In the rows, 128 means zero.
Rows lie near named flat spaces through zero. A row that begins with a name and a colon came from that space; any other row is followed by the name of its block's space that it lies nearest.
toki_maz: [170 97 145 137 134 101 155 140 143 131 111 108 153 126 158 107 180 135 123 122 54 82]
toki_maz: [115 124 134 131 108 108 155 115 137 111 108 121 140 123 161 133 156 130 120 130 101 132]
geseb_sugun: [131 132 117 131 110 105 144 98 122 136 140 148 138 135 156 175 141 108 126 140 113 121]
geseb_sugun: [123 88 108 140 118 169 145 149 126 89 100 123 133 110 140 45 127 134 108 111 129 140]
dimol_gozo: [134 149 157 137 138 124 130 140 111 120 145 138 130 131 128 147 116 136 106 122 132 111]
dimol_gozo: [157 131 146 144 162 136 133 140 117 151 168 96 135 134 81 135 115 169 88 136 94 89]
toki_maz: [128 118 106 127 120 152 114 161 123 120 116 124 112 108 140 96 88 100 147 134 150 122]
toki_maz: [130 140 143 117 117 133 123 150 145 128 114 128 140 103 157 117 136 103 140 128 117 122]
toki_maz: [103 137 126 116 115 127 147 66 123 128 149 157 124 158 129 170 161 139 109 134 137 172]
sikug_puva: [93 142 137 138 119 123 159 70 140 81 133 127 128 118 129 134 151 117 98 120 105 138]
toki_maz: [123 146 162 156 147 79 147 117 117 123 160 90 142 148 68 184 132 207 82 114 104 112]
dimol_gozo: [135 128 152 119 136 146 139 135 137 124 138 112 122 123 131 110 143 132 113 132 100 117]
sikug_puva: [156 101 109 97 114 162 137 120 126 151 177 141 93 142 150 140 142 91 142 153 111 117]
dimol_gozo: [122 106 102 116 114 148 138 108 149 129 118 117 124 117 140 100 147 108 138 140 108 140]
geseb_sugun: [140 143 145 136 143 109 108 177 130 143 118 94 132 112 115 131 95 140 140 132 124 96]
geseb_sugun: [138 127 119 128 129 125 126 130 119 156 121 134 138 137 140 140 124 133 129 146 128 127]
dimol_gozo: [95 137 127 130 119 133 125 132 145 90 102 108 118 99 128 98 110 111 138 120 139 139]
sikug_puva: [168 92 125 78 141 195 108 200 136 183 129 94 83 133 146 67 117 122 163 172 118 119]
dimol_gozo: [137 163 175 116 165 138 118 113 121 148 163 142 121 153 101 154 139 147 105 131 129 126]
sikug_puva: [110 123 121 134 136 133 132 111 135 118 90 122 132 127 130 93 134 135 124 131 129 147]
toki_maz: [101 157 131 115 128 149 94 133 144 130 132 133 132 109 90 121 111 125 141 112 171 164]
geseb_sugun: [110 153 132 143 126 151 127 146 118 121 110 127 147 102 141 111 89 125 100 140 140 128]
geseb_sugun: [126 111 136 139 129 98 145 114 150 90 116 102 127 120 118 110 160 132 132 101 93 113]
toki_maz: [119 150 143 139 131 114 132 131 133 105 122 107 119 104 140 135 103 101 128 137 110 95]
dimol_gozo: [123 107 96 129 108 126 124 145 127 123 118 118 116 120 134 121 107 117 152 131 143 131]
sikug_puva: [113 111 84 153 131 115 141 70 129 123 113 125 140 135 105 124 130 133 117 130 121 139]
sikug_puva: [133 97 112 155 139 80 142 89 123 96 115 135 128 153 108 127 156 143 133 95 122 121]
sikug_puva: [158 115 169 115 157 135 127 146 110 83 164 144 57 154 133 115 129 99 144 106 135 88]
sikug_puva: [98 105 105 110 96 166 144 119 140 114 99 137 131 121 159 83 152 127 125 132 139 183]
sikug_puva: [103 77 94 129 62 113 163 131 131 70 140 125 119 124 138 131 156 143 134 88 136 161]
sikug_puva: [128 138 123 112 107 124 107 189 131 164 95 111 134 109 167 135 96 119 163 158 142 127]
dimol_gozo: [106 157 133 118 147 162 134 98 114 153 144 115 102 144 120 146 97 138 96 181 132 141]
toki_maz: [119 112 123 124 97 152 137 160 136 103 120 126 139 100 149 93 132 123 124 112 129 141]
toki_maz: [113 165 148 114 116 132 105 177 141 145 144 92 129 95 110 153 91 134 137 138 137 125]
dimol_gozo: [141 112 101 186 146 139 148 122 112 102 106 116 163 97 124 76 92 121 80 126 97 80]
toki_maz: [138 96 97 101 128 167 131 70 147 143 152 157 116 146 118 104 180 102 139 126 119 158]
geseb_sugun: [120 113 107 144 125 118 137 126 128 118 99 109 130 121 135 109 116 130 129 135 120 123]
toki_maz: [110 173 156 121 121 127 117 149 130 129 146 116 126 107 125 164 98 122 124 137 137 123]
dimol_gozo: [129 119 129 102 99 123 132 103 158 118 133 162 139 123 156 131 193 92 155 102 117 151]
geseb_sugun: [123 127 118 172 130 103 132 160 111 119 70 114 171 109 143 104 93 154 108 127 130 112]
sikug_puva: [124 148 116 133 134 135 122 127 138 168 130 92 147 107 108 141 101 135 116 163 106 117]
geseb_sugun: [157 102 117 113 148 135 101 150 114 163 143 140 109 167 94 122 129 157 154 119 162 141]
geseb_sugun: [113 91 70 131 111 183 139 122 107 122 108 143 114 129 151 76 97 116 117 151 158 159]
dimol_gozo: [99 171 145 153 130 112 123 111 124 91 132 139 144 105 108 150 102 119 108 105 148 126]
dimol_gozo: [116 133 113 136 143 152 131 123 131 140 156 68 111 115 72 126 85 151 103 156 109 115]
geseb_sugun: [111 120 131 130 109 104 144 97 139 79 138 140 118 128 127 139 160 114 135 93 127 138]
sikug_puva: [129 124 114 121 123 123 118 128 120 136 92 157 122 138 171 122 124 99 158 140 153 139]
geseb_sugun: [117 151 156 135 145 91 127 90 142 100 153 121 119 133 85 162 148 132 128 99 119 120]
[146 114 117 134 128 83 139 103 142 152 117 116 149 138 131 154 164 135 141 133 86 112]  sikug_puva
[133 114 128 121 135 129 138 103 154 148 194 75 130 136 36 150 163 190 104 114 86 134]  toki_maz
[153 77 74 95 115 173 111 137 138 146 166 123 76 130 115 101 119 83 179 138 137 127]  dimol_gozo
[107 183 157 113 115 128 119 129 115 130 119 170 125 123 187 171 107 84 133 151 159 138]  toki_maz
[170 95 109 133 152 130 130 126 116 148 136 124 109 148 129 114 125 116 138 144 105 89]  toki_maz
[116 152 173 106 96 125 139 147 144 117 129 148 155 114 169 147 173 131 120 111 120 151]  sikug_puva
[149 115 134 135 116 130 138 181 103 128 128 129 130 126 165 127 107 135 118 135 125 102]  toki_maz
[144 93 70 132 131 163 103 138 97 153 131 163 119 149 111 103 91 127 143 129 187 150]  sikug_puva
[97 110 98 125 86 149 142 135 123 94 92 146 121 112 183 97 116 99 136 132 156 160]  toki_maz
[116 151 144 159 158 109 135 91 128 108 127 117 145 125 90 131 125 147 93 116 112 114]  geseb_sugun
[104 182 192 114 137 123 122 118 155 104 174 110 125 110 81 161 146 139 110 101 118 132]  dimol_gozo
[152 83 118 126 115 124 156 140 122 153 162 103 139 156 104 142 165 199 102 125 95 133]  toki_maz
[132 110 107 124 152 143 104 139 143 141 128 86 104 125 71 91 107 140 152 128 134 126]  dimol_gozo
[137 128 140 113 112 122 142 129 132 144 123 141 138 133 175 146 159 119 130 143 105 128]  toki_maz
[177 69 75 124 169 145 120 75 107 173 140 166 103 194 103 105 153 128 147 139 137 132]  toki_maz
[88 175 125 108 87 113 121 125 128 147 104 145 131 113 191 188 103 89 151 170 156 155]  geseb_sugun
[142 145 149 122 181 114 86 103 137 154 121 155 135 160 73 122 154 145 151 100 158 145]  dimol_gozo
[118 179 175 149 114 95 148 116 113 106 169 152 165 118 133 204 134 140 78 108 116 112]  dimol_gozo

Each name stands for a flat space through zero: a line, a plane or more. A row that begins with a name and a colon came from that space; any other row is followed by the name of the space it lies nearest, among the names in its block.
keses_rer: [134 95 110 114 153 150 129 138 133 141 151 148 131 135 160 123 125 135 125 157 138 156]
luzu_laben: [119 122 123 124 102 122 134 146 137 111 105 136 113 139 141 112 108 106 127 114 132 149]
luzu_laben: [135 143 114 43 137 91 178 129 137 89 108 133 92 112 114 77 97 145 119 151 113 157]
gine_zabu: [132 128 132 142 144 123 138 121 139 117 146 126 150 109 128 110 141 131 137 123 127 144]
luzu_laben: [134 108 120 100 140 132 127 136 121 125 120 140 106 144 146 129 112 131 124 151 129 157]
gine_zabu: [124 153 125 112 111 123 136 94 136 127 145 130 139 115 100 66 101 139 122 92 116 118]
muge_fen: [124 132 141 103 175 109 206 130 91 146 126 116 113 114 158 175 148 124 132 168 126 149]
kasep_mubi: [111 165 146 136 126 111 142 138 143 89 103 122 115 118 122 145 116 125 122 129 122 81]
luzu_laben: [144 131 128 174 111 126 82 122 150 165 145 111 149 113 95 124 163 132 139 90 134 107]
muge_fen: [146 48 92 135 113 163 104 160 110 139 144 140 170 153 156 146 180 112 141 162 151 196]
keses_rer: [117 126 102 85 102 150 136 127 122 143 135 145 125 144 128 106 98 134 106 136 130 104]
kasep_mubi: [112 105 122 149 122 172 98 127 137 107 146 160 149 154 161 106 92 122 120 124 136 133]
gine_zabu: [150 146 121 95 141 67 179 165 144 141 103 93 100 84 102 162 187 133 137 159 129 120]
luzu_laben: [114 141 99 80 81 122 175 153 119 144 112 123 123 127 116 138 135 118 109 144 134 84]
keses_rer: [110 146 121 111 88 146 114 118 122 102 119 138 134 147 109 113 95 132 109 121 121 80]
keses_rer: [132 114 120 117 136 134 140 129 118 136 138 131 136 129 137 130 138 130 129 143 131 145]
keses_rer: [117 144 156 127 145 106 172 116 95 126 107 117 106 128 144 152 118 111 135 122 119 151]
kasep_mubi: [160 86 98 77 129 135 91 128 122 137 129 140 111 150 118 100 123 149 127 152 126 183]
luzu_laben: [133 110 161 186 163 142 99 108 98 144 137 121 138 142 150 172 145 120 148 120 128 161]
kasep_mubi: [112 124 116 140 126 158 170 121 106 191 172 128 167 120 149 147 152 120 122 130 142 100]
luzu_laben: [129 114 121 77 160 144 165 126 69 156 131 128 116 147 149 190 140 142 116 197 127 123]
muge_fen: [147 104 126 174 104 137 67 133 120 146 127 112 153 139 104 158 177 122 144 114 135 133]
gine_zabu: [149 122 134 115 156 130 93 100 120 103 137 130 131 131 107 109 123 159 133 141 113 151]
muge_fen: [152 104 103 123 117 122 119 139 136 203 144 118 123 121 118 124 163 126 136 116 141 151]
keses_rer: [153 93 107 76 121 121 136 127 75 185 117 116 105 150 121 152 152 128 133 150 128 183]
muge_fen: [145 131 119 137 116 118 114 126 135 164 140 110 140 112 96 128 164 136 135 114 131 115]
luzu_laben: [167 96 113 123 130 121 82 131 121 194 130 113 108 136 108 144 164 138 140 127 134 163]
kasep_mubi: [120 146 118 109 115 140 103 141 151 99 116 139 116 137 115 130 103 146 106 150 126 64]
keses_rer: [105 174 142 120 86 113 157 107 101 103 104 111 136 126 93 129 117 118 121 103 112 81]
muge_fen: [108 141 159 139 116 138 98 111 94 115 88 133 88 173 140 156 72 113 121 108 117 120]
kasep_mubi: [130 144 114 91 141 115 175 145 122 146 131 113 127 105 117 166 163 144 118 175 130 82]
gine_zabu: [138 75 127 129 151 134 120 159 113 117 107 140 107 156 178 163 134 108 140 162 139 204]
luzu_laben: [150 132 134 118 148 100 113 114 154 108 128 126 112 110 107 77 117 145 140 111 116 170]
gine_zabu: [119 123 107 105 97 130 152 152 121 163 117 127 116 136 136 145 132 112 117 134 139 111]
gine_zabu: [139 142 140 102 135 98 120 119 129 107 98 123 86 130 111 111 102 136 130 120 113 150]
muge_fen: [136 112 127 124 98 138 98 115 75 190 111 114 109 166 116 169 136 117 129 115 128 136]
kasep_mubi: [118 169 144 93 154 75 228 148 112 107 96 100 106 91 128 178 158 123 129 169 120 106]
keses_rer: [118 120 136 105 134 137 145 116 82 115 112 134 115 156 148 148 105 121 124 146 121 152]
muge_fen: [117 130 132 109 134 130 142 128 126 130 117 142 96 142 153 118 85 121 119 125 127 140]
muge_fen: [121 167 154 144 127 114 119 107 124 117 114 113 119 122 101 140 119 135 127 108 115 85]
kasep_mubi: [116 154 143 143 149 106 192 139 122 133 130 107 141 94 135 171 168 119 133 143 131 99]
kasep_mubi: [113 151 139 164 126 136 120 134 149 114 132 127 143 118 127 144 131 127 123 122 131 72]
gine_zabu: [117 120 117 169 130 141 169 148 145 149 169 124 187 95 149 141 183 113 135 132 149 110]
keses_rer: [124 113 125 155 135 158 115 125 128 67 156 137 198 123 128 127 157 139 132 155 129 119]
gine_zabu: [130 134 140 115 129 112 117 126 125 112 98 128 89 141 127 124 98 125 128 119 119 147]
[105 130 146 184 121 155 95 125 151 89 133 148 147 141 152 114 95 113 127 99 132 115]  kasep_mubi
[177 63 83 58 129 130 122 108 81 221 156 124 121 144 113 98 159 144 139 141 131 232]  kasep_mubi
[149 93 105 105 135 141 88 145 144 173 130 144 90 150 143 121 112 137 122 139 139 155]  keses_rer
[134 118 142 161 125 121 115 110 121 143 131 122 133 129 130 111 130 112 146 86 127 176]  kasep_mubi
[132 150 132 131 132 115 131 127 136 130 129 114 132 109 105 140 147 141 127 132 124 91]  gine_zabu
[132 121 139 130 143 109 137 134 135 109 113 128 111 124 142 119 121 118 139 123 126 173]  gine_zabu
[119 114 147 165 139 154 91 120 122 106 127 144 131 155 155 138 103 120 131 121 128 142]  gine_zabu
[124 87 112 159 139 198 71 144 120 170 159 152 147 166 167 184 135 135 114 166 150 89]  luzu_laben
[162 126 119 86 158 80 155 147 134 126 115 103 109 95 102 142 178 148 140 169 123 156]  gine_zabu
[137 114 97 92 131 151 111 145 139 131 142 141 132 134 122 134 134 156 110 177 134 94]  kasep_mubi
[129 136 129 125 106 109 149 130 109 151 114 108 125 123 112 145 151 114 134 115 128 128]  luzu_laben
[133 110 102 86 108 158 107 108 103 148 143 142 134 155 116 104 108 145 113 137 125 129]  gine_zabu
[112 150 89 63 90 160 144 126 113 188 144 136 122 142 107 136 108 151 87 153 132 26]  kasep_mubi
[112 141 151 161 145 143 145 111 99 128 141 121 155 126 139 169 142 124 130 133 126 100]  luzu_laben
[131 148 139 117 106 98 143 118 100 148 100 102 108 127 99 144 139 118 134 107 118 129]  keses_rer
[118 102 122 165 108 158 87 149 145 130 127 147 132 154 156 133 114 108 126 115 144 129]  luzu_laben
[132 162 131 126 132 88 175 122 157 124 139 109 140 77 101 91 149 132 137 105 122 122]  gine_zabu
[102 148 127 85 119 144 153 108 108 81 122 147 128 145 131 104 73 136 106 142 114 103]  muge_fen
[116 156 124 113 120 121 154 125 146 100 133 130 140 108 113 101 117 137 118 127 123 93]  luzu_laben
[125 138 126 99 85 124 134 108 72 119 103 111 136 147 90 145 136 125 125 128 114 118]  keses_rer
[86 141 127 135 103 172 127 126 132 104 133 159 137 155 158 116 67 117 102 120 132 75]  kasep_mubi
[158 112 80 58 89 148 65 116 123 189 136 134 103 156 77 98 112 167 105 135 126 103]  kasep_mubi
[116 163 120 77 80 109 142 111 126 145 102 128 85 137 99 81 71 125 110 87 116 107]  gine_zabu
[135 145 130 90 128 107 161 109 86 223 119 105 79 132 117 156 127 127 124 116 124 123]  muge_fen

Each name stands for a flat space through zero: a line, a plane or more. A row that begins with a name and a colon came from that space; any other row is followed by the name of the space it lies nearest, among the names in its block.
natugik: [117 169 63 110 175 129 163 117 140 110 122 83 81 153 139 129 185 99 148 160 114 117]
tadrap: [117 130 125 140 152 127 131 124 127 132 129 129 119 113 115 132 127 108 138 141 108 121]
natugik: [134 135 112 162 96 143 143 166 137 166 103 125 128 110 121 120 107 137 84 148 109 151]
natugik: [123 142 70 122 154 133 157 147 152 96 95 95 104 141 121 140 153 133 111 136 110 129]
zokolsani: [162 141 114 108 167 131 99 89 129 170 109 131 87 149 148 110 117 104 144 138 141 130]
zokolsani: [148 140 142 130 151 127 109 112 133 119 123 136 95 100 136 125 153 117 118 126 105 85]
zokolsani: [115 123 136 88 78 101 146 149 110 104 165 72 151 202 150 103 153 146 143 95 164 172]
tadrap: [124 123 128 72 170 115 92 106 124 97 126 124 112 142 118 142 142 108 153 108 120 116]
matirful: [130 148 97 112 113 136 144 155 131 90 137 137 150 122 135 163 166 160 127 132 124 109]
natugik: [153 132 131 90 140 112 114 192 117 132 143 145 118 137 111 121 137 152 92 118 88 119]
tadrap: [142 133 91 134 146 136 122 136 131 119 105 138 121 113 135 143 128 126 138 137 112 128]
tadrap: [140 120 96 135 124 139 126 146 140 79 97 135 150 112 131 166 127 155 131 114 119 130]
matirful: [127 118 149 160 90 125 140 134 123 121 140 125 140 117 146 109 130 138 124 119 138 130]
zokolsani: [119 97 130 146 111 109 93 119 139 107 91 134 155 94 115 172 126 154 109 97 129 112]
zokolsani: [119 114 155 215 90 143 172 160 136 144 133 152 162 81 110 126 94 156 91 144 117 125]
matirful: [124 124 130 130 176 125 112 108 130 143 112 124 107 121 104 131 108 95 141 135 103 129]
natugik: [129 119 171 128 111 101 114 143 114 158 155 137 119 124 124 98 136 133 96 118 122 110]
matirful: [113 148 77 83 132 155 143 140 140 138 129 174 131 131 124 148 139 150 104 161 157 109]
natugik: [114 116 139 161 121 146 144 120 136 126 120 138 137 105 120 124 100 121 126 135 132 135]
matirful: [172 120 110 101 151 88 91 160 112 154 117 116 91 163 145 97 135 134 118 107 107 141]
zokolsani: [132 123 120 106 131 122 125 154 112 95 144 129 143 139 132 134 134 131 156 115 115 141]
matirful: [106 133 106 117 174 117 143 111 132 145 140 143 97 134 121 116 147 114 126 152 139 98]
zokolsani: [129 127 87 64 120 156 111 140 144 94 96 142 137 143 127 154 120 146 114 117 147 144]
matirful: [116 123 136 172 121 109 155 140 129 91 138 101 116 107 138 112 164 126 124 120 105 108]
tadrap: [118 122 130 178 81 119 159 146 141 140 124 119 153 118 127 134 134 170 85 129 143 122]
matirful: [120 137 77 120 119 130 150 164 136 109 123 141 150 126 124 164 152 167 112 139 130 117]
matirful: [117 129 85 117 141 125 149 142 137 130 130 159 141 137 123 151 139 164 115 144 152 108]
natugik: [143 86 217 147 119 80 126 99 149 140 115 52 140 202 101 106 89 167 87 58 161 155]
zokolsani: [152 117 161 135 116 105 128 123 110 110 154 99 143 167 153 110 129 138 166 95 140 149]
matirful: [114 143 110 139 129 129 140 139 121 118 143 135 118 99 135 128 161 113 135 149 106 106]
tadrap: [104 109 133 171 165 103 135 117 135 108 126 138 153 96 90 178 131 142 137 125 107 91]
natugik: [148 158 135 140 80 155 112 99 125 114 129 135 140 91 172 146 158 124 150 135 139 109]
tadrap: [134 130 79 110 154 108 150 129 137 166 119 115 102 189 140 105 132 147 114 140 167 140]
tadrap: [105 100 138 124 104 137 135 135 116 147 139 139 138 145 129 88 81 113 135 128 157 176]
natugik: [118 134 182 152 66 114 139 139 113 125 165 95 123 116 150 84 163 118 111 116 120 122]
tadrap: [118 140 115 150 85 147 155 150 137 144 119 116 147 122 123 134 121 141 101 145 131 149]
zokolsani: [145 116 145 132 110 114 97 129 119 125 129 144 144 113 139 139 131 145 129 107 128 117]
tadrap: [86 100 117 154 98 127 141 147 136 114 109 125 157 106 106 144 111 137 109 124 130 146]
tadrap: [130 108 142 124 172 89 112 100 128 122 139 141 141 143 113 158 136 153 144 107 144 92]
zokolsani: [156 119 126 107 122 134 105 118 134 112 106 129 134 147 145 134 114 147 132 103 149 141]
zokolsani: [116 118 154 164 126 109 112 98 145 120 107 119 121 86 116 147 149 132 98 114 118 83]
matirful: [133 132 176 134 176 131 111 82 135 84 117 84 124 121 98 157 120 87 171 106 84 125]
natugik: [130 143 119 147 141 155 147 128 137 131 122 139 118 107 123 129 119 115 126 153 113 123]
zokolsani: [153 139 157 164 141 152 158 124 133 124 141 134 120 122 135 107 111 126 134 138 118 122]
natugik: [129 108 125 112 91 130 110 196 102 124 142 168 163 109 122 129 105 145 122 119 107 155]
matirful: [140 92 128 169 172 70 140 117 120 134 150 149 152 156 132 140 128 179 154 108 160 99]
natugik: [118 129 126 181 105 183 138 123 142 120 109 190 137 38 131 139 105 119 113 160 120 102]
tadrap: [96 89 171 163 111 126 148 132 113 136 156 140 133 120 125 73 87 105 135 124 141 153]
[100 128 96 160 146 156 147 163 134 137 116 180 140 63 88 158 105 121 110 171 87 114]  zokolsani
[111 112 123 137 153 174 119 124 157 149 68 150 103 87 83 122 58 93 84 148 105 149]  matirful
[169 113 145 91 146 134 103 128 145 114 101 134 118 160 124 122 97 156 101 92 140 135]  matirful
[82 138 145 126 134 135 164 94 142 112 143 90 134 145 103 137 140 109 135 137 143 126]  zokolsani
[138 144 150 103 109 124 111 114 110 168 160 139 126 143 147 110 139 121 136 135 150 123]  zokolsani
[139 124 116 87 130 96 90 111 105 166 137 121 145 178 140 140 125 131 167 116 159 156]  natugik
[94 116 107 120 154 99 102 119 133 117 105 113 97 100 111 138 162 101 114 124 102 101]  tadrap
[133 120 125 142 95 155 135 159 149 93 91 122 144 106 116 142 107 150 91 114 111 146]  matirful
[95 99 128 166 138 131 141 58 153 117 95 110 137 129 125 139 102 119 146 121 177 134]  natugik
[45 144 109 151 89 152 175 98 129 175 151 131 157 111 112 138 127 97 137 188 171 141]  matirful
[144 118 203 178 30 110 127 133 141 132 117 67 142 127 145 100 137 164 62 82 138 137]  natugik
[136 138 177 110 133 124 126 107 122 133 163 126 142 150 119 133 130 134 140 119 139 115]  tadrap
[101 106 155 123 134 105 111 95 119 117 152 151 121 110 134 116 149 118 137 116 151 88]  natugik
[99 140 99 102 111 138 177 160 149 96 123 82 106 161 124 102 157 133 86 131 132 143]  zokolsani
[92 135 130 147 134 126 129 124 115 174 149 159 141 89 100 145 125 105 133 166 115 111]  zokolsani
[139 136 110 106 151 151 104 122 119 154 126 177 135 114 123 148 100 116 152 151 127 131]  zokolsani
[143 159 76 139 112 151 140 167 146 128 94 129 108 96 136 140 155 141 83 154 96 115]  natugik
[123 136 136 135 113 141 143 170 130 89 143 152 130 83 120 134 154 141 99 132 91 94]  zokolsani
[134 129 156 156 110 136 140 132 142 105 126 130 127 99 128 126 139 146 95 119 119 99]  zokolsani
[99 136 133 112 104 136 103 153 113 132 154 194 158 58 105 169 149 131 112 149 103 83]  zokolsani

Each name stands for a flat space through zero: a line, a plane or more. A row that begins with a name and a colon came from that space; any other row is followed by the name of the space it lies nearest, among the names in its block.
fefo-silaf: [133 100 117 128 127 113 139 45 143 134 101 153 95 109 117 170 146 147 132 126 143 111]
pav-velum: [131 128 114 139 139 138 161 86 113 159 124 177 130 118 124 136 134 145 99 119 122 125]
fudi-solig: [118 121 127 144 123 111 120 122 95 108 131 131 128 132 129 120 106 111 124 115 116 132]
fudi-solig: [129 77 131 114 106 169 134 128 127 133 103 128 123 118 121 135 155 153 108 142 168 139]
bopeg-ser: [129 101 113 108 157 102 134 124 118 97 140 140 159 181 128 144 123 124 107 112 185 119]
fefo-silaf: [138 122 116 142 130 135 77 104 81 133 100 141 108 115 126 147 120 114 122 92 138 139]
pav-velum: [117 90 132 122 107 136 174 102 142 122 122 137 117 117 119 131 146 154 114 152 134 122]
pav-velum: [119 132 120 100 112 154 147 130 43 78 130 141 81 128 123 86 108 95 76 121 154 104]
fudi-solig: [137 143 105 117 151 141 122 122 120 106 134 153 140 134 131 150 148 161 100 91 136 155]
fefo-silaf: [119 94 131 130 130 149 185 125 147 150 133 147 176 144 136 107 135 152 113 158 151 131]
pav-velum: [134 128 133 154 137 110 102 138 161 167 126 122 158 129 128 153 132 137 155 122 105 146]
fefo-silaf: [121 119 131 128 108 139 158 158 93 142 140 148 115 123 106 126 133 130 78 126 107 124]
fudi-solig: [127 105 154 106 101 136 155 127 181 154 114 93 100 114 120 117 143 121 160 192 149 88]
pav-velum: [122 103 128 150 131 102 148 86 142 148 123 145 143 132 127 139 120 131 139 137 124 119]
fefo-silaf: [137 129 122 135 131 130 56 125 116 101 106 107 121 120 138 147 127 125 151 96 137 158]
fudi-solig: [141 143 144 125 133 129 102 173 150 180 127 101 138 137 127 122 121 98 156 147 136 110]
bopeg-ser: [134 151 126 118 117 159 107 126 140 106 116 113 100 95 135 129 150 151 139 122 114 151]
fudi-solig: [118 104 117 134 121 118 113 111 73 76 124 137 117 135 127 130 113 120 104 99 138 141]
pav-velum: [123 143 137 102 113 101 133 173 144 90 155 100 96 133 107 144 143 128 119 128 104 117]
fefo-silaf: [121 110 132 122 105 134 140 156 121 115 135 126 114 121 110 142 148 148 97 125 112 140]
bopeg-ser: [114 83 127 129 132 104 138 134 124 88 139 124 168 167 133 128 118 131 120 127 158 138]
pav-velum: [145 218 106 80 168 138 113 140 101 75 152 127 101 144 145 99 116 99 120 101 150 106]
pav-velum: [115 96 137 127 100 124 150 135 117 117 129 125 109 122 111 132 134 132 108 140 120 122]
bopeg-ser: [118 108 120 116 126 119 167 82 145 87 131 140 120 129 128 137 143 157 120 135 139 125]
fudi-solig: [113 84 152 177 92 133 112 150 82 175 109 119 142 117 126 95 89 87 135 147 108 131]
bopeg-ser: [120 109 130 144 131 110 120 126 96 126 127 128 148 150 135 109 93 94 132 128 143 119]
bopeg-ser: [127 103 132 133 113 153 130 110 160 130 109 121 131 105 133 137 153 165 142 142 129 152]
fefo-silaf: [130 124 129 120 135 126 145 127 135 144 131 133 135 140 126 124 126 121 126 141 146 109]
bopeg-ser: [128 171 119 87 141 103 149 179 139 73 177 124 113 151 111 149 151 146 90 105 107 125]
fefo-silaf: [121 125 128 143 103 148 114 163 75 119 130 137 114 108 115 129 130 135 87 100 90 160]
fefo-silaf: [117 143 134 143 125 132 121 134 169 88 137 100 157 117 155 109 131 158 167 134 94 171]
pav-velum: [132 146 108 121 167 124 161 43 138 120 123 159 141 140 155 106 112 124 147 136 167 101]
fudi-solig: [122 143 126 154 135 133 166 118 154 155 143 154 163 116 136 123 136 163 125 131 82 151]
bopeg-ser: [103 132 130 113 111 99 174 143 141 43 169 116 117 135 121 125 139 156 107 128 89 138]
fudi-solig: [143 156 127 97 132 126 109 120 135 122 120 112 80 121 122 135 133 106 143 132 150 94]
bopeg-ser: [131 139 135 133 128 125 120 166 128 155 138 123 136 132 121 129 125 118 125 127 112 127]
[118 79 135 148 111 143 128 147 109 139 119 130 160 134 128 122 124 136 113 132 136 153]  fudi-solig
[131 95 118 119 127 142 90 145 80 98 115 128 131 145 125 141 128 124 99 97 170 148]  fudi-solig
[120 145 128 147 122 123 107 106 161 84 126 106 131 102 149 127 134 157 170 121 86 168]  fefo-silaf
[146 170 113 132 170 131 117 103 161 157 128 145 157 131 147 136 133 141 152 115 130 136]  pav-velum
[135 144 134 131 126 135 131 145 142 168 129 131 122 115 119 135 138 131 127 134 107 123]  bopeg-ser
[106 105 151 104 87 71 151 173 152 70 159 83 83 138 93 151 140 123 121 148 98 103]  pav-velum
[139 150 128 116 143 109 87 128 144 115 124 102 118 137 135 136 121 106 164 123 145 116]  fefo-silaf
[105 78 132 130 104 130 147 114 155 58 127 109 146 126 139 127 146 174 135 140 129 167]  bopeg-ser
[115 79 155 177 92 139 162 113 167 212 106 131 150 94 123 122 132 146 153 179 88 134]  bopeg-ser
[131 118 134 136 117 162 87 161 95 133 110 111 137 123 138 107 116 112 130 123 142 150]  pav-velum
[130 136 125 130 136 109 125 82 164 116 121 122 119 119 137 138 131 136 164 134 126 122]  fefo-silaf
[120 158 136 132 142 127 166 142 158 137 153 122 166 142 149 82 110 122 151 159 114 119]  fefo-silaf
[100 182 133 111 89 120 158 147 133 9 168 97 66 88 128 104 142 159 120 123 38 151]  bopeg-ser
[135 157 129 131 127 133 142 113 131 169 125 143 100 104 119 128 131 121 128 136 103 106]  bopeg-ser
[124 108 130 133 106 145 131 104 103 128 108 135 100 106 123 122 128 126 118 133 130 125]  fudi-solig
[132 136 107 128 134 138 108 104 77 98 119 153 108 120 128 139 127 133 98 86 131 144]  fudi-solig
[113 115 125 125 121 85 178 92 111 107 145 151 100 137 109 135 117 117 103 132 117 91]  pav-velum
[111 155 133 152 102 150 171 181 54 152 157 162 119 109 111 89 109 117 60 118 54 135]  fefo-silaf
[121 111 128 127 122 118 171 84 169 124 127 138 124 117 126 141 148 160 135 149 121 122]  fefo-silaf
[121 83 137 115 82 196 146 156 105 125 108 126 107 98 116 116 159 160 85 145 139 153]  pav-velum
